Below are the code and all the weights of a small trained network. Each question names an input and a target symbol and asks about switching units off, where a switched-off unit gives its printed mean instead of its output.

import numpy as np


def w(rows, s, z=0):
    codes = np.array(rows[::2]) - 128.0
    scale = np.full(codes.shape[1], s)
    scale[-1] = z or s
    return codes * scale


def norm(h):
    return h / np.sqrt((h * h).mean(-1, keepdims=True) + 1e-5)


def f(y):
    return y / 2 * (1 + np.tanh(0.7978845608 * (y + 0.044715 * y**3)))


def softmax(a):
    e = np.exp(a - a.max(-1, keepdims=True))
    return e / e.sum(-1, keepdims=True)


def log_softmax(a):
    a = a - a.max(-1, keepdims=True)
    return a - np.log(np.exp(a).sum(-1, keepdims=True))


def net(x, mask):
    ids = ['ΞΠΦΨαβγδεζηλμστω'.index(c) for c in x.split()]
    T = len(ids)
    res = E[ids] + P[:T]
    q, k, v = (norm(res) @ M[0].T for M in (Q, K, V))
    z = softmax(np.where(np.tri(T) > 0, q @ k.T / 3**0.5, -1e9)) @ v
    res = res + np.where(mask[0], z, O[0][:, -1]) @ O[0][:, :-1]
    y = f(norm(res) @ A[0][:, :-1].T + A[0][:, -1])
    res = res + np.where(mask[1:17], y, B[0][:, -1]) @ B[0][:, :-1]
    return log_softmax(norm(res)[-1] @ U[:, :-1].T + U[:, -1])


Q, K, V, O, A, B = {}, {}, {}, {}, {}, {}
E = w([
[118,134,130,137,106,121,124],'Ξ',
[117,100,109,159,140,126,113],'Π',
[141,154,133,126,102,123,142],'Φ',
[147,145,119,139,137,132,164],'Ψ',
[164,32,163,163,154,2,88],'α',
[155,109,106,134,135,132,106],'β',
[141,140,131,117,95,125,100],'γ',
[122,130,118,159,146,130,165],'δ',
[118,144,129,145,123,123,150],'ε',
[90,117,123,163,127,125,146],'ζ',
[154,130,115,135,127,130,132],'η',
[139,130,123,136,115,122,120],'λ',
[186,159,121,117,117,130,142],'μ',
[139,137,127,135,115,131,144],'σ',
[100,124,129,152,120,121,119],'τ',
[159,116,112,148,155,139,128],'ω',
],0.0067)
P = w([
[138,164,211,182,159,167,76],'0',
[155,157,92,182,82,171,144],'1',
[179,107,129,185,83,156,152],'2',
[149,139,141,209,121,91,100],'3',
[120,126,41,64,110,75,142],'4',
[73,215,150,106,194,118,54],'5',
[126,174,199,132,151,241,93],'6',
[141,73,218,49,167,162,141],'7',
[106,41,133,104,32,206,88],'8',
[167,117,28,166,89,20,81],'9',
[119,208,180,148,253,188,89],'10',
],0.0043)
Q[0] = w([
[164,128,20,235,11,59,137],'H1',
[144,211,254,241,178,236,58],'H1',
[101,249,114,126,237,28,90],'H1',
],0.0073)
K[0] = w([
[103,182,192,151,158,236,79],'H1',
[163,68,255,150,151,31,124],'H1',
[174,24,171,107,93,192,188],'H1',
],0.0091)
V[0] = w([
[198,143,80,139,234,145,197],'H1',
[26,146,139,169,159,120,233],'H1',
[68,1,70,181,194,193,99],'H1',
],0.0065)
O[0] = w([
[188,118,143,206,54,170,61,77],'H1',
[192,195,254,159,121,27,140,6],'H1',
[80,83,205,107,38,126,173,21],'H1',
],0.009,0.0021)
A[0] = w([
[116,175,255,146,100,64,178,145],'N1',
[194,177,94,162,128,162,214,211],'N2',
[229,166,208,219,130,72,140,140],'N3',
[70,32,148,25,117,143,192,250],'N4',
[161,120,65,114,103,64,87,254],'N5',
[84,91,183,154,188,114,105,194],'N6',
[109,197,152,46,157,89,158,180],'N7',
[48,150,135,48,171,55,190,125],'N8',
[209,114,142,167,229,156,56,180],'N9',
[85,89,31,154,195,159,125,188],'N10',
[126,128,87,138,136,180,32,177],'N11',
[122,103,186,192,25,113,155,104],'N12',
[71,123,116,141,84,207,108,159],'N13',
[98,162,54,42,199,101,160,105],'N14',
[170,176,161,91,69,118,109,208],'N15',
[160,191,131,73,120,237,158,149],'N16',
],0.0058,0.0032)
B[0] = w([
[201,176,24,69,101,157,184,177],'N1',
[97,133,195,137,73,63,80,166],'N2',
[33,103,89,66,178,149,67,180],'N3',
[30,154,107,219,170,58,81,202],'N4',
[43,115,225,132,190,119,157,185],'N5',
[124,110,112,117,63,43,154,151],'N6',
[176,28,74,167,131,75,179,158],'N7',
[163,142,110,223,157,119,139,168],'N8',
[66,147,123,148,70,90,150,200],'N9',
[170,142,210,22,89,107,105,254],'N10',
[165,115,118,141,100,89,210,205],'N11',
[147,142,185,82,197,255,127,151],'N12',
[203,88,118,139,193,40,145,169],'N13',
[154,62,218,193,145,231,102,200],'N14',
[92,85,96,160,136,160,180,148],'N15',
[107,73,127,126,102,50,121,157],'N16',
],0.0047,0.0069)
U = w([
[102,113,135,138,133,128,134,2],'Ξ',
[130,201,193,91,99,248,106,171],'Π',
[1,122,152,165,85,217,233,67],'Φ',
[190,36,144,221,67,220,137,88],'Ψ',
[90,181,218,117,48,28,138,53],'α',
[91,86,39,77,245,232,122,118],'β',
[58,29,37,102,55,140,110,93],'γ',
[177,94,219,215,220,137,151,109],'δ',
[80,180,115,237,99,151,15,146],'ε',
[154,140,42,220,159,90,224,196],'ζ',
[207,123,16,143,123,135,36,164],'η',
[208,201,162,109,225,72,62,90],'λ',
[218,67,103,107,45,62,129,127],'μ',
[122,151,150,52,132,111,244,208],'σ',
[33,185,83,97,151,81,114,224],'τ',
[122,51,203,45,130,115,127,111],'ω',
],0.0068,0.003)

Each question gives the input, a string of symbols that net reads in full, and the target symbol t.
The units are the heads (3 rows each of Q, K, V and O) and the neurons (one row each of A and B). Each row of codes is followed by its name. A weight is (code - 128) times the scale printed after its matrix; where a second scale follows, it is the last column's (O, A, B and U).
mask holds one flag per unit, heads first, then neurons. A switched-off unit (its flag False) gives its mean, the last column of its rows in O or B, instead of its output. The means were averaged over made-up inputs and are rounded, as every weight is.
A unit's drop is (log p(t) with every unit on - log p(t) with that unit switched off) / (log p(t) with every unit on - log p(t) with every unit switched off).
The circuit of an input: a set's keep is (log p(t) with only the set's units on - log p(t) with every unit switched off) / (log p(t) with every unit on - log p(t) with every unit switched off). Starting from the 12 units with the biggest drops (on a tie, the unit counted first), units are removed one at a time, each time the one whose removal leaves the highest keep (on an exact tie, the one counted first), for as long as the keep stays at least 0.8.
circuit, biggest first: the units of the circuit, biggest drop first
unit that matters most: the unit with the biggest drop
k most important neurons: the k neurons with the biggest drops, biggest first
input β γ Ξ β η Ξ Ξ Π Φ, target δ: circuit, biggest first	H1, N14
input γ η Φ Π ω μ ω γ, target Ψ: circuit, biggest first	H1
input λ η Ψ Ξ, target ω: circuit, biggest first	N10, H1, N14
input ω ω τ τ μ λ γ Π Ψ Ξ ζ, target Φ: circuit, biggest first	H1, N10
input Ψ ω τ, target ε: circuit, biggest first	H1, N3
input δ τ λ β Π γ ε Π σ ε, target τ: 2 most important neurons	N3, N10
input γ γ ω σ γ Ξ ζ β γ, target δ: circuit, biggest first	H1, N14
input ε λ β μ β, target ω: circuit, biggest first	N10, N14
input Ψ α Π, target ε: circuit, biggest first	H1, N3, N9
input τ Ξ β β, target ζ: circuit, biggest first	H1, N1, N8, N10
input τ Π γ Π ζ Ξ ζ Π μ Ψ Φ, target Φ: circuit, biggest first	H1, N10
input ε γ τ δ η ω γ τ μ, target Ψ: circuit, biggest first	H1, N10
input Φ γ Φ μ, target λ: 2 most important neurons	N4, N10
input τ Φ β Ψ γ σ η η, target β: circuit, biggest first	H1
input η Ψ Φ γ ε δ, target λ: 3 most important neurons	N10, N4, N3
input Φ δ ω γ, target λ: 2 most important neurons	N4, N10
input β δ Ξ Ψ ω Π Ψ, target ε: 2 most important neurons	N10, N3
input δ Ψ Ψ Ψ, target Π: 3 most important neurons	N12, N3, N1
input ε Ψ σ γ σ, target ε: 2 most important neurons	N10, N3
input λ δ Ψ δ, target ω: unit that matters most	N10
input τ β μ τ β τ μ β μ ζ, target η: 2 most important neurons	N4, N10
input τ σ Φ Π Ψ σ ζ ζ δ Ξ, target σ: 2 most important neurons	N1, N12
input δ Π ε γ β, target Φ: 3 most important neurons	N12, N10, N4
input Ξ γ Ψ γ, target δ: 2 most important neurons	N14, N8
